Below is a small trained network, with its code and all its weights. Each question gives an input and a class and asks what happens when units are switched off, that is, made to give their printed mean instead of their output.

import numpy as np


def w(rows, s, z=0):
    codes = np.array(rows[::2]) - 128.0
    scale = np.full(codes.shape[1], s)
    scale[-1] = z or s
    return codes * scale


def norm(h):
    return h / np.sqrt((h * h).mean(-1, keepdims=True) + 1e-5)


def f(y):
    return np.maximum(y, 0)


def log_softmax(a):
    a = a - a.max(-1, keepdims=True)
    return a - np.log(np.exp(a).sum(-1, keepdims=True))


def net(x, mask):
    res = np.array(x, float).reshape(1, 6) / 4 @ E
    u = 0
    for l in range(4):
        y = f(norm(res) @ A[l][:, :-1].T + A[l][:, -1])
        res = res + np.where(mask[u : u + 4], y, B[l][:, -1]) @ B[l][:, :-1]
        u += 4
    return log_softmax(norm(res)[-1] @ U[:, :-1].T + U[:, -1])


A, B = {}, {}
E = w([
[20,205,168,216,110,48,110,117,155,70,67],'x0',
[66,113,115,152,151,146,61,233,69,139,201],'x1',
[143,152,252,114,117,103,178,158,198,176,15],'x2',
[181,121,154,92,111,82,159,159,159,128,101],'x3',
[74,178,113,143,130,62,68,188,134,108,134],'x4',
[172,89,164,110,130,184,131,151,74,164,101],'x5',
],0.0034)
A[0] = w([
[215,110,254,76,141,177,212,156,118,189,37,3],'L0N1',
[205,73,228,62,178,131,228,141,119,151,64,55],'L0N2',
[236,96,50,40,111,176,101,126,113,183,221,44],'L0N3',
[81,200,58,153,103,123,89,95,136,53,163,100],'L0N4',
],0.003,0.0025)
B[0] = w([
[160,68,179,104,4,182,99,218,210,229,77,254],'L0N1',
[129,110,165,111,68,165,89,153,181,178,97,246],'L0N2',
[150,90,57,81,214,137,187,106,134,45,133,233],'L0N3',
[124,109,186,74,139,187,154,168,143,199,54,206],'L0N4',
],0.0045,0.0035)
A[1] = w([
[96,191,178,196,133,87,89,135,120,129,97,86],'L1N1',
[103,99,104,168,166,172,58,183,47,166,188,26],'L1N2',
[155,164,152,185,146,108,203,28,144,118,98,76],'L1N3',
[110,148,129,155,101,2,85,169,156,150,125,4],'L1N4',
],0.004,0.0019)
B[1] = w([
[253,54,108,48,174,84,210,130,147,77,191,251],'L1N1',
[100,231,125,194,20,210,3,9,99,130,162,241],'L1N2',
[209,178,57,187,63,149,94,65,103,153,103,214],'L1N3',
[109,156,213,44,201,54,158,127,68,82,175,215],'L1N4',
],0.0033,0.0023)
A[2] = w([
[70,195,156,128,184,3,149,210,122,103,122,2],'L2N1',
[121,189,115,172,127,79,147,69,146,101,56,126],'L2N2',
[102,132,182,178,154,94,117,166,187,110,104,92],'L2N3',
[73,157,149,186,179,174,104,124,81,120,164,36],'L2N4',
],0.0038,0.0021)
B[2] = w([
[91,145,222,49,233,2,198,201,121,44,123,252],'L2N1',
[181,184,122,176,170,91,115,45,182,133,189,246],'L2N2',
[113,67,119,2,158,107,106,147,123,160,100,206],'L2N3',
[123,154,137,185,51,95,155,206,116,145,74,190],'L2N4',
],0.0039,0.0022)
A[3] = w([
[1,174,101,215,59,170,4,160,42,124,184,4],'L3N1',
[163,223,118,196,105,116,10,68,171,132,150,158],'L3N2',
[198,7,12,73,228,216,193,158,64,111,248,57],'L3N3',
[182,155,188,95,148,35,132,128,116,68,135,76],'L3N4',
],0.0034,0.0024)
B[3] = w([
[55,138,150,196,59,184,127,254,92,130,155,198],'L3N1',
[94,107,126,198,119,143,235,104,86,165,138,191],'L3N2',
[171,124,65,84,202,85,36,82,85,91,106,253],'L3N3',
[50,118,115,133,149,143,102,148,106,110,196,190],'L3N4',
],0.0065,0.0041)
U = w([
[57,173,205,85,208,2,142,164,151,70,154,122],'0',
[203,78,31,46,211,151,47,82,75,93,133,145],'1',
[46,147,116,218,70,202,86,213,60,124,172,115],'2',
[190,83,218,83,37,176,128,173,216,224,37,234],'3',
[129,162,120,228,107,105,218,3,147,143,120,4],'4',
],0.0085,0.0013)

Each question gives the input, the list of numbers given to net, and the class t.
The units are the neurons (one row each of A and B). Each row of codes is followed by its name. A weight is (code - 128) times the scale printed after its matrix; where a second scale follows, it is the last column's (A, B and U).
mask holds one flag per neuron, layer by layer. A switched-off neuron (its flag False) gives its mean, the last column of its row in B, instead of its output. The means were averaged over made-up inputs and are rounded, as every weight is.
A unit's drop is (log p(t) with every unit on - log p(t) with that unit switched off) / (log p(t) with every unit on - log p(t) with every unit switched off).
The circuit of an input: a set's keep is (log p(t) with only the set's units on - log p(t) with every unit switched off) / (log p(t) with every unit on - log p(t) with every unit switched off). Starting from the 12 units with the biggest drops (on a tie, the unit counted first), units are removed one at a time, each time the one whose removal leaves the highest keep (on an exact tie, the one counted first), for as long as the keep stays at least 0.8.
units of the circuit, in order: the units of the circuit, biggest drop first
top k neurons: the k neurons with the biggest drops, biggest first
k most important neurons of layer l: the k neurons of layer l with the biggest drops, biggest first
drop of u: that unit's drop, to one decimal
input [1,8,5,7,-3,-4], class 0: units of the circuit, in order : (L1N4; L0N4)
input [6,3,0,-7,0,-2], class 0: units of the circuit, in order : (L1N1; L2N1)
input [4,-7,3,6,-1,-5], class 4: units of the circuit, in order : (L1N3; L2N2; L3N2)
input [6,-4,-1,1,1,0], class 4: units of the circuit, in order : (L2N2)
input [7,-4,-2,-7,4,4], class 0: top 3 neurons : (L1N2; L0N3; L1N1)
input [0,-2,-7,-2,3,6], class 2: top 4 neurons : (L1N2; L3N1; L1N1; L2N4)
input [-5,7,6,-3,-2,-6], class 2: top 2 neurons : (L1N2; L1N1)
input [5,7,4,-5,5,5], class 0: top 3 neurons : (L2N1; L1N1; L1N4)
input [-6,2,2,5,4,-1], class 1: top 2 neurons : (L0N3; L3N3)
input [1,-8,-2,2,6,-4], class 4: 2 most important neurons of layer 3 : (L3N2; L3N3)
input [5,-1,-8,1,-7,-4], class 4: drop of L2N2 : 0.1
input [2,6,0,8,-3,0], class 0: drop of L2N1 : 0.1
input [2,-8,2,8,0,-6], class 4: drop of L2N2 : 0.3
